[-23  18  51  16  25 -13  15 -30 -50  -2  30   1 -10 -16   1  -8   4 -32
 -36 -60  15  11 -14 -28  16  -8   8 -45  30 -35  51   5] : (109)
[-24  -6  34  23  16   6  -2   5   3   6   3 -15 -15 -31   6   2 -28 -14
   5 -30 -23  19 -21   0  -2 -23 -11  -3  -2   2   4  -2] : (84)
[-18  10  32  23   9   7 -26 -18 -10  -8  -3 -18 -27 -28   0   3 -20 -25
  18 -27 -13  30  -7 -28  -2 -15 -22   0  10  11  -5 -17] : (49)
[ -2   0  13   8  28  -9 -12 -31 -35   1  17  39 -14 -27 -31  -8  -3 -10
 -24 -52   0  21  20  10   5  21  25 -13  -1 -35  20  -4] : (181)
[ 22   3  18  14   1  -2  -4 -26 -21 -54 -18  -7  -5 -28  -4  -5  14  -5
  17   4 -14   8   9 -15 -11   0  22  16   9  17  -8  -2] : (97)
[ 14  13  12  -1  25  -1 -23 -29  -6   2  -1  53  -1 -20 -41  16   8  14
 -19 -14  -3   6   7  30   8   9  52   3   9 -25  22   3] : (13)
[ 32 -25  18  21  10  -1  -5  19   0 -35 -25   8  -5 -18 -24   9  34   1
  24 -12 -22  -6  -8 -30 -22 -17 -16  22  30  14 -64  -5] : (146)
[ -3  13  16  13  10 -32 -15  52  24  -1  -8  88  16 -15   4  31 -14 -32
 -58  10  -6  50 -62  16  39  40  10  29 -34 -33 -31  33] : (84)
[-21  -2 114  47  49  -2  12  -6 -24  37  13  -2 -23  -9  31 -47  -7 -41
 -39 -35 -23  23 -57 -56  19 -14  17 -88  21 -25  39  19] : (49)
[-10  22  11  23   9  -2 -16  17   2 -19   4   6 -18 -13  -2  -2  12 -19
  -4 -14 -12  26   6   5 -11   8  -6   4  28  -6 -19  20] : (13)
[ 37 -27  -3  16  -7 -33 -36 -15  -5 -52  -8 -12   7 -29 -35   2  36 -14
  26 -52 -20  17 -19 -40  12  51 -18  53  11   7 -57 -14] : (49)
[-12 -14  32   9  30  10 -21  -3   8  38  34  27  10 -12  -5  10  -8  -1
 -53 -35 -17   6 -37  14  23 -10  16 -22  21 -24  44  13] : (5)
[-10   1   8  14  25 -18  -5 -23 -23 -23  14  34 -17 -13 -19 -15   9  -9
 -22 -35   7  19  -9  11   5  17  25   0   6 -26  20  11] : (13)
[ -3  19 -14  43  -5 -30 -63 -72   8 -55 -22 -47 -29 -31 -14 -29 -32   1
  67 -80  -8  14  43 -31 -20  38   1  49   6   5 -52 -22] : (52)
[ -8  17   3  48  -9   1  -8 -28  -5 -14  -8 -32 -20   2 -14 -19  28 -35
  43 -19 -18   2  -8 -35 -10 -26 -15   0  13  30 -32   9] : (13)
[ 69  -8 -24 -76 -41  14 -20 -34  -4 -41 -12   4  27  51 -35  29  47 109
 -19  32  76 -28  98  44 -23  56  40  26  69 -42  46 -54] : (52)
[ -3  22  40 -20 -22  26 -40 -58 -34 -48  -7   0 -22   9  -9  20  15 -27
  32   4  30  51  70 -29 -13   4 -16 -16  12   3   0 -20] : (109)
[  3   3  10   9  -5   9 -19   4  -7 -16 -14 -21   3  -8 -18  16  19 -14
  18 -37 -12   9  18 -12 -20   4 -19   2   5  12 -50 -13] : (5)
[ -3 -14  17 -13   5  -2 -19   6  -2 -21  -9  -2  -2 -38   7  15   0  -5
  23 -29  -3  25  -2 -22  -7  15 -28  10  11   0 -38  -7] : (109)
[  0  -4 -22  45  10 -14   7 -13 -12 -47   6  14 -39  -5 -43  11  17 -34
  17  -2  -7 -14  27 -10 -33 -36   1  57  37   8 -52   2] : (49)
[ 24 -16  18 -10  19  -8 -19 -25  -4  -9  23  22 -21   6 -17  -2  -3 -10
 -20 -18  17   4  -6  -3  13  28  27  -8   5 -29  44  -5] : (146)
[ -4  -8  26 -12  35   6 -15 -18 -21   0  16  50 -14 -27  -8  11   3 -10
 -21 -50  17  27  -2  14  10  29  16  -1   9 -39  25  -7] : (5)
[  2   7  16   3  38  -4  -2 -19 -23   5  36  55 -19 -22   2 -15  -9 -13
 -34 -26  -5  12  -1   2  10   9  26 -26  23 -33  53  14] : (97)
[-12   6  16  12  32  11 -24   2   3   0 -14 -10 -11 -43   8  14  -7   3
   0 -15 -23  13  -1  -8   0 -27  -8  -2  23  13 -16  -6] : (13)
[  0 -12   9  19  28 -15 -16 -14 -14  -3  17  28  -9 -18 -22   1  -1  -1
 -45 -25 -10   3  -4 -11  17   1  23  -4  18 -28  30 -15] : (109)
[ 14 -37  23  -5  29  -7 -33 -32 -17 -14  15  15  -9 -25 -25   3 -14  10
 -25 -33  -5  25  23   4  13  25  24   7   7 -27  21 -21] : (181)
[  8  44 -43  27  -2 -63 -29 -25 -29 -58  -7  54 -62  -6 -17 -35   1 -52
   3 -59  30  40  22 -25   5  86  13  38 -40 -40 -35   1] : (52)
[ -9 -35 -31  58  20 -41  18  -4 -17 -41   4  18  -7 -22 -50  15 -19 -32
 -24 -20   0  -3 -35 -19  14  -1   0  49 -11  -5 -48 -18] : (146)
[-13   8  34  -3 -10 -11 -34 -21 -11 -35  25  -3  -8   8  26  -3 -31   0
 -21 -24  35  55  14 -26  12  30 -35 -12  27 -16  25   3] : (84)
[-17  12  36  22  73 -27   5  -6 -38  -3  -5  62 -30 -79   6   0 -24 -22
 -60 -29  -6  23 -41 -18  35   3  48 -14  -5 -38  35  -1] : (109)
[ 21  -7  20 -20  20 -23 -33  -4 -12   4   1  24   4 -16  -5 -13  -9  34
  -9 -63 -12   9  -5 -10  -2   8   1 -12   6 -20   8  -5] : (181)
[ -1  12  24  40  24  -7 -12  -2  -7 -14  13 -12  11 -17 -11  -9  10 -34
   0 -55 -40   9  10 -20  -4  18  -5 -15  36  -9 -28   3] : (97)
[  4 -27  25   6  30   0   2 -14 -15  -4  16  51 -22  -1 -13  -6   0  -7
 -30  -8   5  10  -3   4  12   4  24  -4   5 -35  35  -7] : (146)
[ 10 -26 -18  -4  17 -12 -16 -21  -5 -10  20   4 -21 -43 -20  16 -26  -7
 -16 -41  -7  -9   8  24   9  11  28  26 -32 -13  17  -5] : (146)
[  2 -49  20   3  -6  17  12 -24  -5 -18  -7 -36   7 -27   6  24  19   1
  31   2  16   2 -10 -15   7 -12 -16  28  24  17 -32  -8] : (13)
[  7 -12   6  22  41 -33   2 -40 -34 -30   6  57 -35 -34 -28 -13 -13 -20
   3 -52  19   9 -30 -30  13  13  16  15  -2 -25   3  -7] : (146)
[ 10  -6  16   5   9 -10 -10 -17 -32  -6   9  35 -10 -14 -27  -4   0   5
 -25 -29   2  21  19   8   7  15  19   0   3 -29  22 -11] : (181)
[  4   1  14   2  23  -2 -24 -19  -2 -23  -5 -40  -4 -40   2  -3   2   6
  10 -35   3  11   2 -17  -6  28   0 -14  28   7 -16   1] : (13)
[ 36 -23 -11 -18  28 -17  20 -16   1  51  22   6 -18   1 -13 -11  -8   4
 -16 -31  27 -51  -9   8   0  22  57 -26 -11 -34  29   0] : (181)
[  8   2  18  19  26  -3   2 -28 -43 -10  20  60   1 -42 -16  -7  15  -2
 -27 -50  -8  13  10  -1  12  17  20 -10  28 -33  20   0] : (97)
[  2  -1  18  -1  19  -4 -24 -15  -8  -1  15  31 -15  -9 -12   6  -9  -7
 -23 -38   5  23  10   4  11  16   8  -8   2 -27  24  -8] : (84)
[-14  10  49  35  49  11 -27 -12 -19   5  15  94 -47 -31 -24 -21   8 -20
 -25 -44  -8  53  18  -1  -6  24  15 -26  48 -61   4  11] : (52)
[  5 -13  29  14   8  -2 -21  -7  -7 -25 -11 -21  -4 -24 -11  -3  11   3
   8 -25 -16  21 -15 -16  -3   3  -4  -3  12  10 -15  -3] : (13)
[ -1 -10  19   1  29   3   4 -13  -9  36  29  49 -22 -26   7 -18   5   5
 -14 -40  -4  -8 -17   2   4 -10  13 -13  25 -30  36  16] : (49)
[ 23 -14 -23 -49 -20 -15 -24  10  31   1 -12 -37  40  18   0  21   9  39
  11 -63  -2 -32  -8  33  -9  21  -2  24 -27  -4  -8 -19] : (84)
[ 15  15  18  15  -4  -1 -10  -1 -12 -20  -5 -38   1 -20  19  -9   9 -10
  30 -33 -21   4   5 -43  -8  -4 -32  -8  34  20 -21  -7] : (97)
[ -3  -6  30   8  28 -15 -14 -28 -21  -9  11  43 -22 -17 -13 -23  -4  -3
 -19 -32   0  20  -8 -10   7  20  31 -16   4 -36  39  -6] : (109)
[ -3 -19  25  24  20  -2  -1  -7 -15  -3  19  32 -29   0 -13  -9 -13 -19
 -32  -6   3  21  -4  -5  17  10  12  -8   3 -31  37 -15] : (146)
[-21   1 -38  60 -17 -61  13 -44 -30 -80   1  -9  18 -14  -8 -39  17  -4
   7 -18  -6  14 -13 -45  26  28 -23  76  21   9 -31   5] : (49)
[  3 -13   3   7   9 -17 -11 -53 -32 -18   8  55 -26 -36 -38  -7   0  -3
   5 -66   8  12  13   7  -5  16  29  13 -16 -33 -11  10] : (52)
[ 21   0  31  17  12  12 -42 -12  11  17  11 -36 -17 -28 -17  -7  15 -15
  32 -62 -18  13   9 -21  -7  35  -9 -29  34  -3 -18  -1] : (13)
[ 24 -10  16  15  16 -22 -12 -21 -35 -23  -9  -3 -29 -33 -38  -9  -1 -20
  25 -51 -13  13  12 -36 -15   6   2  -4 -10   4 -39 -10] : (181)
[ 26 -15 -15   8   0 -17  10 -17 -22 -40   1 -11 -15 -21 -27   3  24 -16
  27  -8  11  -1  13 -26 -10  10  -8  32  26   9 -39   2] : (181)
[  0 -15  46  33 -11   3 -19  17  -7 -15 -12 -13 -12 -15  18   8 -17 -18
   0 -13  -8  40   3 -36  18   9 -38   9   4  -3 -26 -28] : (146)
[ 47 -18  64  70 -10  12   3   5   3 -17   1  45  -8  60 -68 -38  88  15
 -24  47 -45 -17 -17  -4 -30 -41  51   2  82 -13  26  14] : (49)
[ 35  -5  11   2  -4 -11 -15   2  -5 -49 -12 -21   2 -42  -1  13   1   3
  20 -18  -8  15  -2 -11  -1  37   0  38  23   5 -17 -19] : (97)
[ -7  -3  15  25   1  -1  -9   8   4 -10 -11 -22   6 -12  -1   2  13 -11
   2 -21 -21   5  -6 -14  -6   0 -14  12  15   6 -36 -10] : (49)
[-22  10  34  18  -2   6 -22 -17 -15 -21  -3 -20   7 -23  -5  12 -10 -15
   7 -46 -11  30   9  -3  -4   3 -11   1   1   3 -21  -3] : (5)
[ -8 -36   9   5  19  17  -8 -12  10 -11   8  37 -53 -10   9  -8   7 -30
   4  30  13  34   1  -7  -2  11   1  15  12 -17  -7   8] : (52)
[ -4   2  10   9  -7  -5 -11  -8  -6 -23  -5 -15 -10 -23  -2   4   9 -14
   6 -24   1  21 -14 -17  -1   9 -17   9  13   0 -24   8] : (52)
[ -6 -15  24  12  20 -23   9 -32 -33  -2  31  12 -27 -17 -26 -12 -30 -18
   5 -49  -2  11   8  -3   1  -5  12   2   3 -26  24   2] : (181)
[  9  -3 -22  25  -2 -48   5  15   7 -41   7 -35  23 -43 -34  15 -25   7
 -40 -22  -8  -5 -40  14   2  38  23  26  -8   5 -21  20] : (84)
[-54  41  30  55   2  43 -20 -26 -31  -7 -13   5 -19 -18  27 -13   0 -52
  -3 -29  -9  52  29  -6  -5 -10 -17 -30  -6   0  -1 -27] : (97)
